Below are the code and all the weights of a small trained network. Each question names an input and a target symbol and asks about switching units off, where a switched-off unit gives its printed mean instead of its output.

import numpy as np


def w(rows, s, z=0):
    codes = np.array(rows[::2]) - 128.0
    scale = np.full(codes.shape[1], s)
    scale[-1] = z or s
    return codes * scale


def f(y):
    return y / 2 * (1 + np.tanh(0.7978845608 * (y + 0.044715 * y**3)))


def softmax(a):
    e = np.exp(a - a.max(-1, keepdims=True))
    return e / e.sum(-1, keepdims=True)


def log_softmax(a):
    a = a - a.max(-1, keepdims=True)
    return a - np.log(np.exp(a).sum(-1, keepdims=True))


def net(x, mask):
    ids = ['Ψγεζηλμστ'.index(c) for c in x.split()]
    T = len(ids)
    res = E[ids] + P[:T]
    r = res
    for j in range(2):
        rows = slice(3 * j, 3 * j + 3)
        q, k, v = (r @ M[0][rows].T for M in (Q, K, V))
        z = softmax(np.where(np.tri(T) > 0, q @ k.T / 3**0.5, -1e9)) @ v
        o = O[0][rows]
        res = res + np.where(mask[j], z, o[:, -1]) @ o[:, :-1]
    y = f(res @ A[0][:, :-1].T + A[0][:, -1])
    res = res + np.where(mask[2:6], y, B[0][:, -1]) @ B[0][:, :-1]
    return log_softmax(res[-1] @ U[:, :-1].T + U[:, -1])


Q, K, V, O, A, B = {}, {}, {}, {}, {}, {}
E = w([
[27,62,138,122,75,177,70],'Ψ',
[36,108,101,86,93,109,114],'γ',
[156,128,164,125,170,139,55],'ε',
[131,239,135,155,115,119,160],'ζ',
[180,88,179,113,126,29,141],'η',
[135,113,131,204,129,175,146],'λ',
[82,78,251,156,89,135,140],'μ',
[136,125,155,104,194,121,201],'σ',
[49,106,63,94,64,136,157],'τ',
],0.018)
P = w([
[26,49,33,236,120,23,89],'0',
[91,171,92,74,99,87,107],'1',
[157,188,145,87,138,124,99],'2',
[182,173,198,33,124,153,123],'3',
[229,181,240,2,129,196,114],'4',
[216,180,243,73,129,202,98],'5',
],0.0063)
Q[0] = w([
[189,114,119,154,185,116,168],'H1',
[245,186,126,195,193,133,98],'H1',
[103,232,159,102,136,103,150],'H1',
[157,73,197,183,104,91,166],'H2',
[67,73,96,87,86,116,130],'H2',
[159,194,227,149,107,162,127],'H2',
],0.012)
K[0] = w([
[180,178,121,52,115,203,127],'H1',
[149,141,204,6,92,218,117],'H1',
[99,148,170,189,55,172,117],'H1',
[157,161,177,132,189,206,165],'H2',
[70,108,68,88,127,177,85],'H2',
[167,120,203,126,75,135,123],'H2',
],0.012)
V[0] = w([
[141,195,168,126,116,29,254],'H1',
[129,86,40,16,159,78,178],'H1',
[130,128,202,89,179,72,36],'H1',
[89,113,101,203,181,227,160],'H2',
[154,195,139,143,153,199,110],'H2',
[125,71,184,124,140,179,204],'H2',
],0.0097)
O[0] = w([
[114,112,66,210,45,133,159,190],'H1',
[101,122,49,170,199,163,110,64],'H1',
[46,183,153,145,149,61,152,132],'H1',
[107,116,117,93,110,35,158,17],'H2',
[124,141,80,91,123,154,248,4],'H2',
[101,135,30,127,120,84,61,121],'H2',
],0.013,0.0038)
A[0] = w([
[230,105,152,125,218,42,123,250],'N1',
[106,53,199,187,100,126,110,2],'N2',
[254,55,99,102,114,172,72,59],'N3',
[23,96,167,72,122,101,59,86],'N4',
],0.0079,0.0021)
B[0] = w([
[19,107,55,30,121,212,177,205],'N1',
[207,148,28,8,93,185,154,208],'N2',
[91,242,69,81,254,18,190,212],'N3',
[171,81,147,223,182,107,198,254],'N4',
],0.0068,0.0086)
U = w([
[167,177,133,19,123,128,111,23],'Ψ',
[60,119,103,107,104,173,90,153],'γ',
[64,103,160,108,138,120,163,98],'ε',
[216,92,171,158,94,85,192,147],'ζ',
[194,133,173,206,152,148,46,251],'η',
[99,103,69,10,35,110,97,71],'λ',
[105,175,176,151,113,1,85,140],'μ',
[14,145,93,163,108,82,121,72],'σ',
[159,178,47,111,179,94,140,36],'τ',
],0.0067,0.0022)

Each question gives the input, a string of symbols that net reads in full, and the target symbol t.
The units are the heads (3 rows each of Q, K, V and O) and the neurons (one row each of A and B). Each row of codes is followed by its name. A weight is (code - 128) times the scale printed after its matrix; where a second scale follows, it is the last column's (O, A, B and U).
mask holds one flag per unit, heads first, then neurons. A switched-off unit (its flag False) gives its mean, the last column of its rows in O or B, instead of its output. The means were averaged over made-up inputs and are rounded, as every weight is.
A unit's drop is (log p(t) with every unit on - log p(t) with that unit switched off) / (log p(t) with every unit on - log p(t) with every unit switched off).
The circuit of an input: a set's keep is (log p(t) with only the set's units on - log p(t) with every unit switched off) / (log p(t) with every unit on - log p(t) with every unit switched off). Starting from all 6 units, units are removed one at a time, each time the one whose removal leaves the highest keep (on an exact tie, the one counted first), for as long as the keep stays at least 0.8.
circuit, biggest first: the units of the circuit, biggest drop first
unit that matters most: the unit with the biggest drop
k most important neurons: the k neurons with the biggest drops, biggest first
heads that matter: for each layer, one digit per head in row order, 1 if its drop is at least 0.15 and else 0, layers parted by /
input ζ σ γ Ψ λ λ, target λ: unit that matters most	H2
input μ Ψ λ ζ σ γ, target ζ: circuit, biggest first	N4; H1; N3
input λ τ Ψ, target Ψ: circuit, biggest first	H1; N3
input Ψ Ψ Ψ γ ζ τ, target ε: heads that matter	11
input ζ ε τ μ, target λ: circuit, biggest first	H1; N2
input ζ τ σ ζ ζ σ, target ζ: 2 most important neurons	N1; N3
input γ γ τ τ λ ε, target ε: heads that matter	10
input λ σ ζ η τ η, target τ: heads that matter	11
input μ Ψ μ ζ ζ, target μ: circuit, biggest first	H1; N2
input μ γ ε ζ μ σ, target μ: circuit, biggest first	H1; H2; N2
input λ γ Ψ τ, target Ψ: circuit, biggest first	H1; N3
input τ ζ ζ σ γ Ψ, target τ: circuit, biggest first	H1; N3
input γ η μ σ μ τ, target η: circuit, biggest first	H2; N1
input τ γ τ λ τ σ, target τ: circuit, biggest first	H2
input ε μ η τ, target μ: heads that matter	10
input ε λ λ, target λ: circuit, biggest first	H2; N4
input Ψ ζ ζ σ σ η, target σ: circuit, biggest first	H1; H2
input μ ζ η τ μ Ψ, target ζ: circuit, biggest first	N4; H1
input μ Ψ τ ζ τ λ, target τ: heads that matter	10
input ε η γ ζ, target η: heads that matter	01
input τ μ γ ζ μ η, target μ: circuit, biggest first	H1
input λ η λ ε η ζ, target η: 2 most important neurons	N1; N3
input σ ζ ε η σ, target η: heads that matter	11
input γ λ Ψ μ Ψ, target η: heads that matter	10
input ζ η λ σ μ ζ, target μ: heads that matter	10
input τ λ Ψ γ τ, target τ: heads that matter	10
input τ η η, target η: circuit, biggest first	H2
